Each row has a class, written as a number after it.
[-270 -378  156 -526 -509  230 -108  -66  125  281  116  109  227   84
  -66   28  -99 -137 -388  188   51 -106  -69   87  207  412   -9  -87
   77 -225 -126   18 -270 -163   40  541  310  172  -87 -253 -367 -131
  132]  2
[  59   81  -26   87  111    2  128  -59   43  -27   -1 -174   85   12
   15  153  155 -128  -71 -264  101   68   30   24  -93  -23   47  -17
   28   74   40  -92  -37   25   43   94 -131  -75  -75   88  -63  -47
 -174]  2
[ 322  579  -77  -56  154  344  -55  112   33 -390  -86  -34  204 -262
  -22  461  335 -200  127 -375  306 -231  226   94 -495   67 -113  174
  229  476 -266 -275 -134  -28  -36   33  -64  -41  -49  259 -192  260
  -21]  4
[ 106  211  182   36 -389  205  -65  -51   38   -4   85  188   51   44
  -66  310 -101  -37    3   39  -77 -178  -41   19  -38   77  207   69
  145   70 -152  151   38  261  -10  148   36  -32  170  -63 -305   29
  217]  2
[ 139  168   20   44  132  -37    2  100  111 -140  -67   16  -56  -33
  -94   52   68   34   60 -201  105  -28  124  -32 -104 -104   54   42
   86   94  -70   54 -184   45   27   62   79  -77    6   88 -134  -83
   40]  6
[ -29 -141   48  -93 -164    3  -69   66  138   46  -63   60  -55   96
 -177  -58  -20   23 -184 -104  -38 -136   32    9  217   73   66   59
   -7  -84  -39  105 -137  -32   43   94  147  -97  -44 -186  -51 -222
   92]  1
[ -55   54    9   27 -157  103  -10 -124 -123  -84  -89   66   84  -87
   -8  125  -18  -55  -97  160  -54 -164  -47   36    9    3   -9   23
  -39  -79   14 -115   19   49   79   18  -61   31   32   89   20 -138
   83]  4
[  -5    1 -115  -42  -63  -41   -3 -109  -65  -46 -115 -282  116   30
  -75   48 -215 -155 -125  -69  -35  -91  -13   25  113 -167   26   97
  -11   11  -65  -25  -88   38 -159  111  -28  -41  180  -63  -61   56
 -217]  0
[  19  111   98  -66  -63 -179  286 -252 -167 -145 -237 -225   15 -161
   81 -134  -12   77   62  555   68   45   -2  193   66   56 -200   50
  -41   48   53  -23  132   26   33 -374  -29   68  208  185  472  166
   69]  0
[  97 -104  -82 -109   64 -160   88   12  -65  -58   20 -100    4   54
  -27 -100 -114   20 -110 -111   51  -76   71  129  239  -28  -50   34
  -71  -64  145  -87  103 -172  -76   22 -110  -27  -43  -18  -86  131
 -225]  0
[ -77  -46  -88 -399 -358  355    4 -185   -2 -152  159 -189  464 -180
  -46   36   30  317   62  118   52 -157  -59  344  175  327 -171  123
  413  -92  -94 -172 -224  152   10  610 -116  167 -149  187  -36  172
   -7]  6
[-282   63 -181  -90 -295 -224   48   89  144   -5   28 -247   40  127
  -39 -101  -83  -74 -316 -103   78  366   89 -112  214  295 -168   63
  107  185  194   54 -164  -16  -71  238   55  -42 -166 -194   88  101
 -335]  2
[ -42  -76 -146 -458   87 -102    3 -137   56 -137  -95 -360   98   47
  -92  -31 -327 -268  -83  -72  112 -115 -101  101 -102 -105  -83  132
  186 -115 -177 -103 -357  -10 -102  208  142  -89  210  156  -36  166
 -175]  0
[  86   14  106 -128 -367   78  -48   87  219   98   16   78  -58   88
 -112   -7 -168  -23  -94 -143   46   75   84   46   11  255   51   -5
   11   90   91   35 -152  100  104  162   64  -91 -111  -60 -221 -165
  107]  8
[ -79   43   88   53  -89   15  -56  183   -9 -109  -98  297  -83 -118
   18  -59  364   20  -91  116 -144   42  -65 -306 -412  210  -47  253
 -280 -152  211  106  117   29  291   14 -141 -158  157  -72  -15 -346
   66]  8
[-229  126  201  -93 -332   -1 -168  -75  133   67 -177  428 -217 -310
  -98  494  458   -9 -496   18 -198 -574  -18 -386 -149  328  304  296
 -368 -615  148  141 -354  113  342  296  -84 -307  273  -13 -402 -419
  285]  5
[  22  153  -49  -10   54  -48  -34  214  -23 -376   48   27  132   10
  143  -46  172   86  125   66   25    4  -26  -59 -287  129 -180  116
  273   49  -20   51  -76  -16  208   28   59  -71   85 -198  164  -16
  -38]  7
[ 143 -215  -10  -52 -551  168   86   21  163  101   -6   59 -119  375
 -293 -101 -108  -77  -89 -309  -30   43   44   10  227  215   99   76
   72   51   82  199   99  214  122  130  -93  111 -121  149   -7 -424
  115]  5
[-217   85   57   67 -288 -221  -46    4   55  283   36  -38  -15  -90
   -8  153    3  -84 -315 -161  201  154   77  131  -71  121  -66  132
   -6  291   69  -50  -86  -63  -13   67  122    9  -29 -130   69  107
 -225]  1
[ 117  217  157  164  134 -124  -18  -95 -171  -57   99  -17  159 -126
   44  -33  153 -141  112  -48  -37  129  129 -121   45 -312 -141  -71
   55  -74 -109  140  -75  -52  -65 -124  -81  122  149  -69  132  189
 -119]  2
[  -9   18 -127   85   54  -47   62  -16  -81   42  -90 -243  123  -83
   14   24   83   61  -45   60  113  -12   -8   89   31  -51  -43   -5
  -90   85   -6  -68  -85  -68  -93   68  -27   27  -12  -41   31  324
 -139]  5
[ -51  -33  -84 -146 -139 -113   97  179  120 -142  -31  -71  -62  219
  -42  -96 -108    6  -86 -212  231  151   96  -27 -168  203 -175   85
   89   88   24   -8 -317 -184  166  257   73 -160 -162  104  -82  -65
 -118]  1
[  81    0  -36 -101  165   30   79   18   15 -151  -77 -138   27  150
 -125  -41 -141   27   98   66   43   37  110   40   50  -11  -30  109
   80  138  -52  110 -325  169    0   58   61   -1    3   71 -121  -52
    0]  7
[-118   97  167  171 -259 -183 -116   44  101  130   36   93  -57  -33
  -20  -26  134    9  -73  -77  -99  124  105 -143 -131   81   74   61
  -13  106  173   91  120  118  121  -24   64  -66   80 -151   22 -253
  -38]  0
[   1 -292  193  -41 -219  498  207 -287   94  168  134  361  -70  593
 -197 -192 -153   14   66  -95 -403 -306   -2  102  161  195  227   85
  -57 -493   -5   97  225  206   90  299   12  167  -49 -110  -74 -202
  168]  0
[ -57  -88   85 -261  -64   59  -11  215  187  126  -61   24 -128  210
 -178 -134 -134 -163 -192 -278   83   48   62 -162 -132  -51   31  123
   36  178   -6  132 -206 -102  219  195   67  -80   94 -156  -35 -249
 -149]  0
[ 123  -38   32 -142 -113   26  -31  116  137   -9  -20   61  -62   94
  -68   93  -21   14  -67 -147   60 -109   28   61  -31   19  102  140
    3    2  -37   -5   11  -78   51  145   51 -157   50   15 -176   18
  -31]  7
[ -82   39   98   30  163 -128  -69   11 -169 -113   91  -56    9   40
  133  199   -5  -40 -317   28   57    5  158 -189  170 -194   67 -121
  -85 -235   80   41 -184   22  -50   32 -127  -55   34 -139   31  -23
 -118]  0
[ -34 -178  115   53  -24  -42  -69  -44  -92   -3 -138  -21  -78  149
   82   47   15  104 -306   12 -209 -118   -7 -213  106  123  157   74
 -447 -522  136   37  205 -138  -39  -49  -27 -225   12  -84 -132 -164
   -4]  3
[ -23  -94   25 -131 -228   -4  141   38  212   31  -64   99  -74  121
 -241 -224 -127  135 -102  -83  -62   26  130  -11   48  291   95  119
 -186  -99  100   15 -376   29   49  326  -23  -60 -245   64 -158  -79
  194]  0
[-145    0 -213  -16 -437  -71 -101  121   41 -420  -91   -8   30   22
 -188 -136 -114  255  234  261  -40 -140  -17  -78  -15   -3 -183  201
  190  197    6  175 -192  -23  -13  127   59    7  141 -204  -26  218
  231]  8
[ 225    0   84 -102  117  299    5   49   20 -156  105  138    5  379
  161  -32 -257 -199  143  186 -217   27  -48  -67    3  181   32 -140
  110 -107  128   83  117  226  145  -78  -49  -56   15 -119 -167 -161
   93]  6
[  27  117  -22 -142 -352  101 -144   54   42 -234  -17   54   40 -101
  -34   28  -94  -98   86  100   22 -154   27  -47 -180  143  -20  112
  118  147  -87  -63    5  119   51  -30   20 -136   22  -89   19  -26
  169]  5
[  34 -213  -52 -226 -504  264  -86 -216  144 -375  153   68  307  159
 -376  190  -39   50  275 -339 -104 -677 -182  309 -142 -166  243  233
  507 -429 -322 -188 -232  304  176  447  250  205  117   46 -156  -15
   91]  0
[ -27  -15   19   18  -71  -60  -62   96  -28 -124   27 -133   40   -5
  111   22  -81  -89 -149   51   51   87  -23  -97 -189  122  -57   25
  -42  -63  -73   17  -83  -35   75   34  -52 -164  -29   39   -1 -111
  -77]  5
[  88 -162   -1 -321 -171  201  111  200  189  154  -70   77 -128  426
 -304 -307 -296  -98   86 -225  -85  141  -85 -131 -195  369   38  155
   75   41  133  134 -340   16  108  235  120  -32  -81 -124 -126 -171
   70]  3
[ 120  190  313  230  400 -255  113 -164 -123  -41  -10   25 -214 -381
  313  340  131    0   26  215  -25   31   67   66 -141 -346    8   97
 -408  -96  126 -137   45  258   23 -316 -318 -252   87  424  115 -114
   44]  1
[ -30  -29  -53 -315 -230   32   52   -8   94 -116  -83   70  -66 -170
  -44  -64  151   11 -238 -145  102 -211   52  171  -84  482   56  250
 -135  -91  141 -187 -150   27   75  170  -31  -77 -214   -5   11   72
  175]  0
[ -77  -20   33  -80  -48  -81  -10  -83  -18  129   69 -154  105   -9
  -12    2 -145 -124 -107  116   -2   44   22   -4  134 -113   28    3
    2   50  -58  102  -72   23  -40  120   31  -60    5 -171  -96    3
 -127]  7
[-217  -64  102 -337 -612  -38   -7 -106  499  436  219   62   19 -104
 -341  -64  -21 -204 -352 -239  111  130  155  283  132   96  -85   92
  213   20 -235  -19 -888 -350   47  834   68   14 -224  424  -66  270
   95]  4
[  23 -155   -3   74 -174  -28   26 -171   25  213   37 -200   46   95
   15   84 -222 -167 -348 -174 -162  163   -1   81  183   71   37  192
 -313 -196  -32  112   81    8 -169  223 -173  -49   29  209 -238 -188
 -254]  1
[-255  136  -37 -122 -237   44   74  -38 -150  -10  -76   57   35  -80
  -64  -75  -26  -33 -170  163  -29   31  -72 -283   32  289  -91   15
   33   -6   41  184 -199  -54  197   57  -30   20   -6  -55  -37 -249
   49]  6
[  26    1   -9    5  -77 -333  -96   37   53 -148   -8 -274   93 -120
   27  196  -76  -31  -15  -94  172  -72   58  -30 -337 -450  -16  173
  -70   46 -183 -113 -165    2   24   38  -81 -164  117  145  103  128
 -145]  7
[-167   80  -68   96 -230  104  120  -43 -147  161 -147 -548   37 -219
  167    2 -140   83 -317  490   85  245  -47  -44  -19  290 -195 -112
 -352  106 -191  213 -130  -19 -180   30  -94  154   51   97  117  179
    5]  3
[  82  135  -69  178    2  -42  230  -42  -27 -242 -212  -73  -14  162
 -147  -37    0   43  156 -425   89  -96  228   85  116 -196  104  106
  -48  454   45 -192  194  172 -205 -171   19  -74  -35 -306   54  -12
  -69]  7
[ -34   36  386  -49 -427  152   65  -27  315  140   46  197  -44   53
  110  296 -111  -19 -262 -288   48   37  -18 -151 -174   97  311  -28
  -27  -29   49  114  -37   92  238  523 -242 -126  -52  -62 -274 -279
  261]  2
[ 147  156  358  104 -170   86 -248  255   93  306  193  128  -21 -190
    1  167 -169   88   92 -208  120  -92  112  -55 -221  -38  285  -40
   88  299 -141 -102  -81  167  -89   33  118  -25  -35 -346 -239  207
  130]  2
[ -17  -40   53  161 -440  214   23  -89   -5  188 -116  -79  100 -168
  -25   31  -30  104    6    6 -150  -68  -24  -14 -135  288  249  179
 -322  -36   19 -119  -50   60 -244  136  -46   40  -82 -367  -70  137
  185]  8
[-151  -18  -67 -255  609 -229  313 -121   24  -53    2  -84 -177   51
  -16 -309   94 -138   43  270   15  125   -3   10  267 -215 -164   10
  190 -247  124  253 -387   78  156  103  128   64  142 -115  310  -31
 -276]  3
[-106   16  -49 -143 -563  552 -104  135  127  286   14  230   47 -110
 -113  -24  -77  -33  328  161 -105  142 -267 -248 -228  684   -2   11
  194  158  -61  230 -148  200  100  398  149  278   45 -264 -480 -174
  265]  4
[  16  -39  -92  -70 -140  -71 -132  107  -33    9  -27 -258  114  -15
   11  123  -59   75 -114 -177  183 -111    0   49  -19 -118   54   43
  -20  125 -203  -58    1 -126 -162  135   83 -117  -24 -102 -116  253
 -143]  0
[  33  -26  -82 -104  -77 -107  110 -164  -15  -30  -43 -311   75   18
    3   -5 -193   -5 -120  -11  162   -8   55  214  204    9  -84   35
   -4  -67   40  -82  -95  -27 -111  151  -14  -50  -73   51  -39  295
 -166]  6
[ -33   82   91  170 -366  109  -15 -120   50  140   26  101   76  -70
  -75  133  -21   -4  -77  -34 -156   -8  -31   54  134  168  167   71
    2   43  115   42  -17  239   19  120  -17   18   16 -215 -142 -183
   92]  6
[  56 -187 -114 -339 -196 -119  176 -195 -201 -344 -171 -307  -17  -84
   42 -394 -213  440  162  743 -172 -382 -254  177   36  639 -188  315
   20 -552  422 -141  451   80  100 -279  -42 -133   39  140  284  137
  176]  8
[ -34  -68  -16  -62  -63  -51   19   68  -31   53   48  -81   25  115
   18 -127   31 -142 -114  -51   51   64   16   13  -79   84 -120   19
   57   55  -32  -77  -27  -91   79   14   29  -91  -73   24  171  -91
 -116]  0
[ -62  151   45 -234 -230 -140   61  242  173 -220   18    8 -194   51
   16 -128 -112   88  -23  -24  210  149  217 -123 -261  285 -183  128
   55  144   49   23 -216   93  231  146   62 -133   38  138  -52  -66
  -84]  0
[ -17  -90  101  -80 -412   12 -112  121   57  177  -60   87  -82  265
 -148   10 -134  -37 -140 -152   99   86  122 -119   81  209   85   36
    1   82   37  114 -175  -21   53  177  107 -135 -142 -127 -218 -135
   15]  4
[ 260   71  -13  -95   17   75   17  190   97 -272  -24    6   11  174
  -94  -62 -205   36  276 -161   57 -124   66   29 -130  -10   47   94
  174  156   50 -104   43  127   46    0   62  -74  -67 -167 -131   71
   -9]  4
[  14   34  233  114 -158   47 -173   55   45   12  104  -43  105 -202
  248   15 -152  -11 -242  177 -180  138   -5 -226   13  254  170 -120
 -235 -220   32  118  173  190   15  -75  -96  -72  -28 -401 -114 -350
  134]  8
[-172   27  219  247 -430   62   89   33  308  316  -39  303 -247 -134
 -272  -94  199  -25 -115 -292 -194  264 -111 -164 -203  423  125  167
  -74  -56   78  260 -326   16   74  330   19  145 -116  118  -52 -273
  325]  2
[ 275   93  -40 -285  -77   58  -26   63  -64 -500  -60 -243   -9  -43
  144   27 -297 -173   98    4  202   44  -40  115    2  220  -19  -60
   76  105  317 -186  162  291   77 -245  -68 -196 -225  -70  -93  121
   29]  5
[ 148  131   18 -201 -148  244   15   64   60 -263  -62  144    9   52
 -100  -12  -10  129  100    1  121 -136  184   13  -28  162   61   80
  146   53  143  -26 -152  164  201  224    7  -77  -66 -121 -126 -121
  204]  3
[-163   30  101   43 -171  -79  -10  -88  -89  199  -41 -344   61 -170
   39  -31 -290   17 -204  224  -26  177    8 -163   60   73   66  -36
 -175   -6    2  132 -147   -6 -158  113   39  -46  -25 -189 -108  -82
  -18]  3
[-195   63  112  -39   49  105   42  146   43  397   45  116  -82  -14
 -163   44  293  214  293 -365  202 -105  -33 -211 -379   34  258 -130
  315  212   20  -42 -244  -40  -16  200  285  173   19 -442  -54  185
  -34]  2
[-111 -394 -240  163 -645   53 -262 -160   93 -178  -79  227  210  125
  -85  167   80   82 -425 -164 -455 -507 -222   90  381  -42  123  306
 -169 -539 -182  115  194  -90  265  416 -240  -86   96  194 -161 -569
  104]  7
[ -26 -122  -52 -303  176   45  185  289  278  -52  -28   72 -110  271
 -105 -148   67  -21  -70 -254  251  144  140   16 -250  242 -238   68
   -6  141  -86 -116 -446 -202   80  338  101  -81 -159  155  -69  -14
  -45]  0
[  82   90   45   56  -85   30    4  145  153   83  -11   86  -76  -43
 -222 -204   19   -5  237 -204   49   97  166  -46   14  -21   98   -4
   97  352  103   21 -148  133  -22  -63  167  114  -97 -433   49    1
  107]  3
[-364 -200 -102 -433  -11   57  251 -311   -6 -235 -196  -42   17 -233
  106    2   49  102 -304  751    3 -120 -254  154  134  373 -246  -80
  -71 -464 -147   53 -403 -204  153  185  -45  143 -150  527  302 -195
  419]  3
[ 111  292  198  -69 -286  299 -194   -5   86 -115  -67  175   85 -519
  -57  230  217  110   93   15  105 -361   56  247 -171  146  211   -5
  127  169  229 -447  -31  326   81  -81  169   78   19 -326   56  211
  407]  2
[ -82 -144  258 -222 -774  176 -101  200  334  401  177  -63   31  334
  -43  -13 -320   23 -249 -151  109  282    7 -176   24  306  147 -126
  113  272  109  341   48   57  341  349   74   10 -193 -448 -192 -264
   73]  3
[  46  110  -59 -237   75 -108  153   10 -106 -289 -332 -179   -1   14
   12   69 -100  -61 -206  140  145  -58  -77   31 -207  125  -64  154
  -64  -41  202 -201 -250   71   78   26  -52 -253   84  244   56   13
  -18]  6
[ -33 -142  250   97 -316  -33 -145  -18   -8  314  105  166    9  141
  128   80  -97  148  -56   21 -202   45   -2 -190   62   54   82  -95
 -154 -364   65  137   12  -54   59  206   21  -96   89 -137 -262 -308
    9]  8
[ -72  127  -61 -144  201   82   79 -184 -126 -266  -87  -25  175  294
    4   55  -72  -76   31  279   33 -185  -48  -30  129 -215  -66 -110
  426  -91  117   84  251 -140  154   60  121   50  -23 -156  169   23
 -108]  4
[ -31   88   84   89 -166  -43  165  -29 -116   66  -83  -70  -75 -311
   41 -139  144  266  133  222   52   41 -123   35  -70  362 -113  114
  -16  112  157   87  381   33   80 -219 -160   70  193  -39  126   96
  -18]  1
[   5  -81  -44  -59 -899  -28  -16  103   86 -413   36 -462  192   11
   71 -251 -487  490  133  -67  324   -3  336   73  190  513    5  -18
  122  364  -96  -47  -72  151   76  135   43  -46 -349 -339 -339   38
  159]  8
[  39  194   36  -45   30  -82   17   39   20 -368   21   -7   20  -94
   31   79  140 -135  -79  -53   67    8   23   51 -206   15 -109  105
   91   10   60 -100 -148   50  183 -119  -32 -132   19   84  197   18
   42]  7
[-127   65 -189  -33  -87 -159  -64  103  -63 -109  -81 -147  -11 -165
  -63   20 -146    4  -33   92  139   22   -1 -137  -31   47 -118  133
   66   97  -18   24 -293  -60  -29  129   14 -100  -10   10  -75   32
 -139]  5
[ 258  322 -238 -277  223  -96  159 -104 -102 -663   -4  -45  186  -68
  138  124  120 -175   82  -31  194  -81  -21  286 -256  -69 -423  201
  284 -166  -18 -250 -126  -46  198   10 -179 -154  184  455  323  223
 -165]  7
[ 108  -16   68   23  442  -98   13   31   63 -135  -38   58  -86 -219
  -61  314  134   42  100 -322  110 -221  -19  -13 -290 -212  152   73
  -97 -221 -119 -275 -297   28  -77  125  -39 -194  -44  383 -340 -137
   59]  7
[  87  165  -15  198  -24   -3  -29   63  293 -154  110  204  120  241
  -32   -2  331   39 -167 -349 -193  -29  161  135  -24  145 -320  218
  105   52 -178  134  150  -68  271   -4  -92   39  -40  270  276 -183
  -82]  7
[-112 -210 -230   94 -197 -109   11  215   59 -178 -216  -18 -109  350
  141 -199  214  395  -94  182 -485 -109 -196 -380 -225  276  306  351
 -349 -382  166  345  -82   82  219  327  -91 -340  110  -42  -62 -299
  185]  2
[ 362  -79  119  -72  286   34   90  253  251  -66 -211  241 -342  711
 -442 -370    9   56   64 -524 -198  144  137   19   71 -119  271  190
 -159    0  342  315   86   56   41  -78  141 -163  -80  -83  -60   -9
  -61]  4
